Every row comes from one small tree of marks. The marks that hang from a mark follow it in brackets, in alphabetical order. Every link used is in the known rows. Which tree was each row made from?
Known rows:
W{N Y{B H}}: [  53  189  -46  -57   -6  -89  192   66  -29 -111  111  116  247   34
  -21   18  -19   72   34  -51 -126   60   -8  176  168    7   63  -59
  123  135 -311   -6  -84   48  191   84   35  -11  209   40  434  121
   42 -142 -534  -37   67  -46]
E{G S{P Y{B H W}}}: [ -68  -31 -103  -84   40  -45  -76  332   -7   56   44   20  139  -20
   77  -96   78  123  -30   -7  122   12 -120 -196  293  101  -40 -110
  -20  441  -72    8  326 -282   77  -48   94  138  -92  -88  136    9
   66  -18 -298   41   94 -247]
E{G S{Q{X} Y}}: [-133  -41   83  -26 -108   -7  -13  299  194   13  -27 -127 -117   68
   55  127   80 -122   18  -15 -128    5  -54 -284  -27   -3  113  -69
   37   28   -3  -27  245  145   11   54   74  -63 -138   66  -28  -73
  -45    3   85   12 -103  -89]
E{S{Q{P} Y{W{N}}}}: [ -79  -23   81  -85 -105    3  326  224  113   -1  126  -30   17   72
   43   31   75  -65   -7   76  -43   27 -102 -151  -33    8   29  -75
  -10   69 -102  -58  267  192  160   14  110  -22 -171   -6  -24   58
    8   14 -176   -2  -21 -131]
R{N{H} S{G Q{E} Y}}: [-140   83  173  178  -55  261  -89  106  -25   56  -78   49 -188  303
 -101   40   44 -287   29  -47  -80   46   63 -314   20   88  -47  -98
  -87   42  168  -20  127  268  -39   28  141  396   -8  -23 -197  -74
   25   50  176  -89  -88   21]
B{P{E G} Y{H U W{N}}}: [  60  123 -174  -14   44  -35  258  165 -225   28   72  190  177 -210
   25  -94   53   66  195  284  203  -23  -16  237  136   19  -11   50
  -81  230  146   17  -41 -289  132    6   -7  106 -115  -85    7   94
   -8 -126  -20  134  148   14]
S{G Q{X} Y{B{P} H}}: [  67  105   10   69   58   82 -162  389   22  114  -51  -16 -104   44
  -12 -104   61  -37  -12  109  122   75  -42  -58  105   -2  -28  -61
   32  223   95    0   58    9   19  -87   23  321   31  -21 -251  -24
 -108   72  -84   37   29   15]
G{S{Y{B{P{E}} U W{N}}}}: [  34   74  -98  119   49  -24  474    1 -105  -23  166  155  117 -110
   60 -108   64   23  109  143  190  -47 -106  191  201  -21 -114    1
  -76  178  -24  -32  121  -86    7  -31  -38   -1   -3 -234  -15   67
  -21  -65 -253   77  137   73]
B{P{E{G S} X}}: [-107  -99  -18  -68   -6 -131  -84  -77   31  -52   34  -84 -124 -104
   43   95   18 -122  159  135   46  -89 -164 -164   73   -5   89   -7
  -48 -192  186  -61  155  267 -189  110   35 -329 -216   22  -26  -88
   33  -54  231   37 -103  -46]
R{N{H} S{G Q{E P}}}: [-168   26  225  154   10  178  -25  -35  -16   74  -39    0 -200  215
 -114  -35  -24 -288   85  -86  -65   75 -106 -297 -214   40 -103  -74
  -38   34  159  -78  183  619  -74   41  107  303   -3  -25 -196  -14
    0   36   22  -77 -113   45]
N{R{S{G Q Y{H W}}}}: [ -59   30   -9  115   22  250 -281  233 -124   27  118   76   61  126
    4  -70   95 -103  -21  -13   18   61   39 -233  221  106  -77  -89
  -93  206   37   -3  117  -65   94  -55  205  484  -31  -52 -202  -29
    8   64  -85   33   30 -142]
E{S{G Y}}: [ -82  -32   93  -39  -12   61  -33  286  147  -56  -84 -143 -116   87
   -8  156   41  -43   11   37 -157  -18   24 -210  114  -13   43  -71
   -7  -71    7    9  117  133   35   83  106 -107  -39   18  -13  -66
   55   17 -102  -30  -53  -82]
U{F G K{H{Y{W}}} N}: [  11 -103  -85 -217 -285 -148  198 -198   57   22 -187  -31  161 -174
  -57  173 -139  354 -106  -87  -23  -57  123    2 -570   66   67   91
   64 -244 -316  124 -220  -48  134   37 -212 -146  252  266   12   44
  161   51  259  -96  109  -41]
S{P{G} Q Y{B H W}}: [ 122  -58  -10  -35  119   89 -226  235  -75   54   46   62   22   47
   36  -72   97   -9 -137  122  115   82   42  -58  368   25  -73  -51
  -80  315  144   11   94 -441   43 -142   99  441 -160  -87  -93    5
  -18   60  -11   -3   81 -264]
K{H{Y{W}}}: [ 113   21   -5  -22 -214 -150  165   32  -27    9  -67  -33  149   48
  -32   79  -24   39  -58  -11 -354  -12  166  156 -213  -12  170  -84
   92  -54 -219  -29  -53  118  169   99   23  -11  -19   87  394   42
  -28  -50  -60  -64   34  -93]
E{S{G Q{X} Y}}: [-104  -33  138   26  -44   96  -67  337  178    7  -61 -150 -205   96
   17  140   86 -124   -7   56 -149   22  -34 -257   -8  -26   84  -76
    1  -13   90    2  183  215   25   26  105   45 -111   69 -248 -105
  -59   83   98   22  -89  -70]
S{G Q{E} Y{B H U}}: [  13  148   43  105  119  143   33   11  -13   46  -16   15 -109   90
   42  -35   92   42  -24    5   85   56  -21   66  169   20  -96  -99
   45  409  177   12   90 -267   19  -94   -8  424  105  -88 -168   62
  -15   73 -308   -4   49 -108]
R{N{H{Y{B W}}}}: [  39  110  -33   39 -105  -91  -19   17 -166   35   -2   74  278  177
  -28 -155  -31   15  -35 -154 -250   75  140  116   55   46  -18  -85
   82  166 -302    0  -70  -97  162   47   59  299   60  -57  338   76
  -18  -91 -152 -103   65   43]
N{R{S{G Q{P{X}}}}}: [-104  -79  164   62   91  108 -259  -72  -15  -40  143  -35 -211   66
  -40  -15    5 -298   52  -32  -35   76 -133 -255  -12  -49  -38  -33
  -50 -222  159  -74   59  523 -154    9  155   31 -109    9 -421  -92
  -46   71   89  -48 -147 -106]
Y{B U{G}}: [  10   31  -18   16  175  -81   -6 -174   44  -46  -84  -64   78  -57
  -28  -59  -86  129   21 -167    5    9    2  113   78 -115  -62   53
  103   37  -63   16 -168 -169  -51   23  -83   63  191  -23  259   56
   52  -78 -392  -18   55   33]
R{N{H} S}: [ -91   29   65  192   -7   -1 -125  -73  -78  -14  -66   40   13  148
 -137  -33 -111 -221   55 -201 -261   17   91 -144    0   17   -1   10
  -13 -172  -94  -75  -54  222    8  127  107  122   87   12  394  -22
   76 -114  -18  -49  -83  205]
B{P{E G{S{Q}} X} Y{W}}: [  87  -61  -99    1   84   98   37    6 -132  -36   41   28 -133  -65
   71   61   61 -156   79  283   73  -70  -13    2  121  -38   50   87
 -144 -146  292  -33  114  167 -167  -55   39  -61 -343  -48 -388 -111
 -152   -1  589   86  -35   39]
P{E{S{G}} X{B{Y{U W}}}}: [ -95   87  -41   68  139  -55 -237  102 -163  -55    8   -8  -22  -45
   95   23   74   44   81   80  -27  -49  -78   98  162  -46   78  -10
  -18  115  245   93  106 -146 -105   -8   59 -102 -250   52 -214  -97
  -89   25   51   53  -14  -39]
S{P{E{G}} Y{B U{K N}}}: [ -23 -124   14  -78  -13 -102   22  -48   80   30   -5   72 -124 -107
    8   41    0   62  -27  -14  316  -48  -61  -32  167  -19  -97   21
  -12  -23   77   41   23 -403 -105  -31 -126 -165  105  -71 -200   -1
  142   50   19  -75   41 -110]
S{Y{U{F} W}}: [ -12   31  -61   48  -20  -73  215  -24   10    4  -81    6   79  -12
   39   13   18  136  -33  -44 -124   14   86   80  -21  -39   29    7
   -8   23   20   25 -124 -347  122    9  -22   96   -7  -16  149   95
   90  -35 -159  -10   99   98]
S{G P{E} Q Y{B}}: [  52  -84  165   30   92  127 -347  219   81    7    8  -19 -292  144
  -15  116  116 -169 -115  162  120   12    2 -111  396  -32   -9  -82
  -62  -48  322   -9   71  -38 -132  -51  126   81 -180  -75 -356 -115
   13  181  101  -94  -22 -215]
N{H{Y{B{P{G{S{Q}}}}}} R}: [  47  -38   10  -77   -2  118 -175  -91 -167  -68  272   -1  178   24
   50 -114    3 -148   24   -5  -43   65   30  109  192   66 -175  -22
  -60  -58 -118  -17   39  385  -47 -116   93   -5   12 -154 -224   -9
 -183   40   15  -69  -75  -16]
H{Y{B{P{E X}} U{K N}}}: [  65  -21  -90  -46  -71 -237  231 -357  -41   14   27   84  -18 -141
   -5  -73  -72   81   23   63  251  -63   21  294  -93  -38  -48   54
   56 -198  -43   40 -195 -153 -131  -14 -206 -178  164  -48 -182   48
   27   11  180  -41   24  138]
F{U{G{S} K{Y} N{R}}}: [ -19 -153   50  -86 -135  113  156 -292  153 -106   10  -35  -11 -126
  -13  153 -124  103  -39 -315  -77  -47  -41  -77 -424   17  -68  167
   61 -402 -458  -10 -137  205    3   59 -192 -624  343  158   29  -31
   11  -21  226    8 -144   30]
F{S{Q Y{B{P} H W}} U}: [  71   62  -57  113  111  108 -140   34   60  107   84   60  134  129
   51 -353   48  120  -94   -6  166   57   26  164  -74  113  -48    4
  -42  350  -99    4  -80 -325   31 -128   -6   73   58 -124  358   61
 -110   14 -114  155   29  157]
B{P{E{S} G X} Y}: [   2  -21  -70 -109   32  -73 -127   23  -62  -55  -17  -44 -139 -101
    7   92   11 -168  124  234   42  -87  -38  -32   79  -42  133   60
  -76 -259  283   -1   14  239 -145   62   25 -380 -323   12 -221 -123
  -55  -71  498   95  -91  106]
S{Q{X} Y}: [  51    8  134   65 -116   18  -20  209  132   13  -86 -101 -157  156
  -18  130   27 -194  -51  -26 -269   41   89  -91  -54  -90  129  -41
   75 -138   27  -44   -5  129   56   31   48   62  -70   82   -6  -17
  -89    4   73  -19  -82   92]
S{P{E{G}} Y{B U{K}}}: [  11  -97    4  -33   47 -113  -79  -30   61   23   24   73 -113 -105
   32    1   24   43  -28    6  244  -36  -67    0  256  -26  -37   -8
  -43   54  185   20   16 -374 -154  -33  -66  -80   12 -126  -54    6
   84   41  -92  -70   28 -118]
H{Y{B{P{E}}}}: [ 123   54   -2    0  -61 -149    6   20   -1    5    6  -10   56   72
  -41  -24  -14  -64    4   84   18  -31   86  221   41  -38   22  -54
   93 -112  -55  -28 -107  248  -51   73  -13 -135  -17 -115  165   44
  -30  -26  -96  -60   21  133]
B{P{E G X} Y}: [ 112    6  -33  -83   22  -52 -153   39  -96  -40  -63   -7 -161  -51
  -29  101   -2 -200  112  242    2  -49   47   47   91  -91  132   71
  -49 -313  311   -8 -140  156 -143   61    1 -266 -274   22 -212  -91
  -75  -82  489   28  -63  122]
B{P{E X} Y{U}}: [  56   82  -98   51   31 -124  104  -59  -78   -1  -59   37 -134  -64
   -7   -8  -19 -114  127  139   19  -78   27  224   75 -103  133   51
    9 -241  255  -37 -144   31 -111   36  -33 -258 -147  -24  -59  -17
  -63  -80  190   58  -36  244]
X{B{P Y{U}}}: [  85  212  -57   91  118 -130   16  312   -5   17 -112  -34   55   53
  -42  -84  -73   -5   75  -63  -26  -14  112  296   73 -152   62   41
  109 -107   -7    2 -118  129  -31   15   -7 -276   -3   10  272   51
 -106  -52 -341  -52  -43  278]
B{P{E{S{G Q}} X} Y}: [ -56    8  -35  -32   74   56 -169  143   32   -9  -17  -71 -282    5
   20   97   64 -145   78  249  125  -89  -66  -87  158  -10  143   10
  -72 -235  340  -23  122  313 -164   14  107 -250 -301   47 -423 -169
  -54   99  451   47 -120   12]
F{U{G{S{Q}} K}}: [   9 -188   80   35   62  111   62 -251  254  -97  -56 -103 -149  -32
   17  121  -93  114  -59 -143  -19  -52    6  -95 -253    7  -22  167
  -22 -266 -150   -8  -64  127 -157  -31 -103 -265  261   74  155    7
   -7   55  129  -31 -122   26]
P{E{S{Q Y}}}: [ -48  -84   98   23  -76   44 -139    8  109  -63   22  -97 -187  117
   33  212   74 -187  -71   77 -121  -75   45 -125  144   15   97  -47
  -16 -181  146  -45  132   84  -32   43   99 -129 -198    5   -4  -63
   22   59  175   12 -110    1]
U{F{S{Q{E P} Y}} G N}: [-159 -110  202 -140 -141  170  161 -107  258   38 -136 -143 -123   93
  -40  123  -51   17  -33  -61   85   24  -41 -212 -626   40  -93   31
   42 -127    0   87  -49  367  -26  -28 -155 -228   98  128 -328   31
   54   89  149   -1  -13  199]

Write each row's tree:
[  32 -106   68 -166 -319  -62  -14 -239   98  -42  -18  -18   87  -71
  -64  112 -117  135  -68 -199  -89  -20  109   39 -537   76   47   70
   89 -367 -429   77 -311  131   84   36 -175 -495  362  199   49   29
   24   13  263  -94  -63  -82]	F{U{G K{H{Y}} N{R}}}
[ -22   40  -69  -86  -29  -61   28 -166 -147   12    9   17  372   10
   32 -192  -37  229    2 -128  -67   43   72  229   30   41 -104  -39
   78  281 -190   94 -129 -311   83  -63  -31  360  182  -68  212  115
  -34  -70 -400  -43  128  -18]	N{H{Y{B U{G} W}}}
[  27  112 -184   65   92 -152  153 -348  -32  109    6   75  202 -233
  -11 -252  -76  263  -69 -131   26   -7  -67  391 -370  -24   75   64
   12   98 -102  -38 -204 -144   55   34 -160 -261    0   38  495  -24
  -12  -16  -84  160   56  178]	K{H Y{B{P} U{F{S}} W}}
[ 127   -9  -54  -97 -123 -150  -15 -253   52   30  -64   24  195  -65
  -17  -83  -81  331 -144 -148   -1   -9   68  175 -415   55   84   51
   79   59 -334   84 -240 -184   29  -15 -178 -110  253   78  361   61
  -18   -9   26  -49   57 -107]	F{U{G K{H{Y{B W}}}}}
[ 119   87 -101   45  102  -81 -127  -71 -117   -3   -1  -19  196   14
   13 -104  -49  129  -34 -146 -150   41    1  108  130  -20  -16  -14
  106  251 -154  -45    1 -214  144   13   18  262   75   -5  403  106
   34  -95 -410   47   97   38]	Y{B H W}
[ -42   84 -119  178  103   48  126  -56  -95   83   32  150  110   60
   -4 -210   25   75  -86  -91  221   14   58   54  135   56 -154   -1
   19  349 -106    6   70 -531   89 -103  -13  486  159 -107   80   57
   76   -4 -207   80  117   38]	R{S{Q Y{B H U{N} W}}}
[  50  -17 -139  -87   24 -149   95 -421  -38   33  -97    0  158 -242
  -38  -70 -158  343  -53 -227  126  -40  -45  128 -234  -58  -45  124
   76   35 -199   56 -146 -370   58  -35 -245   46  310  131  119   50
  117  -26 -112   19  119  -39]	Y{B U{G K{H} N} W}
[ -45 -174  -33 -123 -149    0   -3 -423   29 -122  -34  -85    6 -297
  -43  267 -205  164  -22 -261 -101  -75  -54 -154 -444   32  -32  183
    4 -509 -282   42 -128  355   19   10 -199 -523  332  262 -202  -39
  137   50  253  -37  -22   71]	U{F G{S} K{H} N{R}}
[  15   36   39  -64  -94  -25   31  -91 -119  -72   96  -16  215   51
   -8   22  -47   -2   88  -97 -329   49   -6   53   90    2   34  -15
   11  -30 -144  -52    3   49  218   75  115   77   20   96  308   88
   45 -101 -294  -36    5   -4]	Y{W{N{H}}}
[  -6 -145   55  141   68  165   80  -56  -77  -83   69   67 -158 -105
   95  155  106 -113   -6  227  -12  -48   58   22  195   61 -115   20
 -117  100  233    0   93 -323  -81  -88   -4  194  -34 -126 -127  -10
  -57   18  165   69   -1  -94]	P{E G{S{Q Y{H U}}}}
[  -7 -139   73  -91  132   11 -246   58   56  -47   79  -35 -217   26
   41   49   89 -171 -107  135   88   31  -45 -177  356  -35   24  -30
 -112  -50  249    5  129 -122 -172  -87  105  -32 -292  -35 -318 -152
  -27   94  327  -29  -98 -265]	E{S{P{G X} Q Y{B}}}
[ -51   11 -148  -16    8  -32  211 -136  -49   30 -132   52  188 -222
   28   13  -34  331  -39 -101  -36   -6    2  106 -215   37   -3   67
   58  158 -110   31 -165 -454  143   32 -126  171  115  132  307   74
  101  -54 -147   79  113  -32]	K{Y{H U{F G} W}}
[  -6  -79  201  -12   80   69  -52  144  161   -6  -48 -157 -226   97
  -34   91    1 -114   -4   38 -115   55  -47 -126  -42  -95  -10  -35
   44 -137  102  -76   67  368  -30   38   88   17  -42   39 -114    0
  -14   80 -150 -101  -91 -115]	S{G Q{P}}
[  62  122  -36   54  108  113   22    9  -52  103   32   53   31  155
  -36 -182   64 -135    4   59  292   41  -17  -94   72  -27  -91  -36
  -93  260  205  -21  141  151  -99  -59   36  409 -174 -189 -172    3
  -40   -4   53   39   40   47]	R{S{Q{E} Y{B{P{G}} W}}}
[   9  129 -141   -6   35  -19  101   94  -39   47   93  115  293  -75
   11 -223  -14  225   20   33  160   54  -34  135  -79  107  -52   19
  -47  270 -179   53 -105 -206  166  -26  -33   -7   83  -33  260   94
   70  -33 -285  114  174  199]	U{F{S{Y{B{P} H W{N}}}}}
